Here is a tiny trained network, its code and every weight. The questions are about switching its units off for an input and a class, where a switched-off unit gives its printed mean instead of its output.

import numpy as np


def w(rows, s, z=0):
    codes = np.array(rows[::2]) - 128.0
    scale = np.full(codes.shape[1], s)
    scale[-1] = z or s
    return codes * scale


def f(y):
    return y / 2 * (1 + np.tanh(0.7978845608 * (y + 0.044715 * y**3)))


def log_softmax(a):
    a = a - a.max(-1, keepdims=True)
    return a - np.log(np.exp(a).sum(-1, keepdims=True))


def net(x, mask):
    res = np.array(x, float).reshape(1, 5) / 4 @ E
    y = f(res @ A[0][:, :-1].T + A[0][:, -1])
    res = res + np.where(mask, y, B[0][:, -1]) @ B[0][:, :-1]
    return log_softmax(res[-1] @ U[:, :-1].T + U[:, -1])


A, B = {}, {}
E = w([
[167,169,181,114,127,147,99,109,89,94,76],'x0',
[87,99,88,108,70,165,113,73,70,64,65],'x1',
[57,145,175,116,147,155,253,170,132,103,104],'x2',
[116,139,126,115,153,139,132,110,122,151,132],'x3',
[115,132,96,140,176,77,130,161,12,93,169],'x4',
],0.012)
A[0] = w([
[94,197,177,90,67,118,230,131,164,139,114,118],'N1',
[208,38,94,110,92,123,55,53,137,255,99,108],'N2',
[42,19,66,66,16,228,137,52,55,115,43,139],'N3',
[80,145,189,84,58,200,133,138,201,221,83,89],'N4',
[124,82,118,74,49,225,126,107,190,149,60,79],'N5',
[126,102,158,99,148,177,207,169,90,79,142,44],'N6',
[124,151,104,74,121,144,124,109,208,103,139,1],'N7',
[190,187,166,75,78,162,133,166,234,179,157,95],'N8',
[86,167,115,169,131,69,85,120,71,104,128,37],'N9',
[141,154,158,33,17,123,134,28,228,120,151,22],'N10',
[222,138,64,142,42,141,32,147,128,166,94,52],'N11',
[69,71,198,141,159,199,189,125,141,81,91,71],'N12',
[82,100,167,54,106,175,192,208,163,149,86,135],'N13',
],0.0067,0.0039)
B[0] = w([
[152,124,116,160,72,209,40,56,171,198,138,191],'N1',
[128,60,209,210,45,191,61,91,150,97,162,202],'N2',
[146,176,115,198,222,165,136,134,206,55,39,245],'N3',
[63,141,61,66,143,112,153,223,71,124,33,192],'N4',
[77,153,99,70,189,61,167,160,80,201,74,189],'N5',
[144,69,89,73,81,97,129,82,125,220,131,168],'N6',
[98,121,132,22,85,148,138,57,80,199,145,133],'N7',
[49,131,156,143,202,96,156,247,73,131,136,189],'N8',
[97,105,74,1,145,138,125,115,81,180,149,152],'N9',
[132,88,81,50,158,34,220,119,53,190,154,174],'N10',
[89,133,199,88,128,124,107,93,154,155,157,187],'N11',
[123,44,182,99,26,156,97,80,191,167,179,184],'N12',
[189,136,143,174,83,137,53,52,158,130,205,196],'N13',
],0.0078,0.012)
U = w([
[164,47,171,74,48,145,70,33,152,122,157,5],'0',
[98,74,64,24,155,12,172,156,1,95,95,28],'1',
[176,155,161,180,206,120,134,164,190,78,91,254],'2',
],0.0069,0.0024)

Each question gives the input, the list of numbers given to net, and the class t.
The units are the neurons (one row each of A and B). Each row of codes is followed by its name. A weight is (code - 128) times the scale printed after its matrix; where a second scale follows, it is the last column's (A, B and U).
mask holds one flag per neuron, in row order. A switched-off neuron (its flag False) gives its mean, the last column of its row in B, instead of its output. The means were averaged over made-up inputs and are rounded, as every weight is.
A unit's drop is (log p(t) with every unit on - log p(t) with that unit switched off) / (log p(t) with every unit on - log p(t) with every unit switched off).
The circuit of an input: a set's keep is (log p(t) with only the set's units on - log p(t) with every unit switched off) / (log p(t) with every unit on - log p(t) with every unit switched off). Starting from the 12 units with the biggest drops (on a tie, the unit counted first), units are removed one at a time, each time the one whose removal leaves the highest keep (on an exact tie, the one counted first), for as long as the keep stays at least 0.8.
circuit, biggest first: the units of the circuit, biggest drop first
most important unit: the unit with the biggest drop
top k neurons: the k neurons with the biggest drops, biggest first
drop when u is switched off: that unit's drop, to one decimal
input [-3,6,-3,-4,5], class 2: circuit, biggest first : (N3)
input [-4,-7,8,-5,-5], class 0: top 2 neurons : (N1, N13)
input [5,-6,2,8,-7], class 1: circuit, biggest first : (N4, N10)
input [2,4,-5,-8,-6], class 1: circuit, biggest first : (N10, N5)
input [-8,-8,-8,-5,5], class 0: top 2 neurons : (N3, N2)
input [-1,-4,-6,4,-7], class 1: top 3 neurons : (N8, N10, N4)
input [-3,6,-3,1,-7], class 1: top 3 neurons : (N10, N5, N4)
input [5,-1,2,-6,-3], class 1: circuit, biggest first : (N3, N2)
input [-6,3,3,-6,-6], class 1: top 3 neurons : (N5, N4, N10)
input [8,7,1,6,-7], class 1: top 2 neurons : (N10, N5)
input [0,3,4,5,-6], class 1: top 4 neurons : (N4, N5, N10, N2)
input [-5,7,6,5,-1], class 2: top 2 neurons : (N3, N2)
input [-7,8,-6,-5,-2], class 2: top 2 neurons : (N3, N12)
input [-2,7,8,2,-2], class 0: top 3 neurons : (N12, N1, N13)
input [4,-6,6,0,-6], class 0: most important unit : N1
input [-5,7,-8,2,8], class 0: top 2 neurons : (N2, N4)
input [8,8,-1,-3,5], class 2: drop when N6 is switched off : 0.0
input [-3,8,-5,-4,7], class 2: drop when N6 is switched off : 0.1
input [-8,-5,6,8,-6], class 0: drop when N1 is switched off : 2.3
input [-3,0,4,-3,0], class 0: most important unit : N3
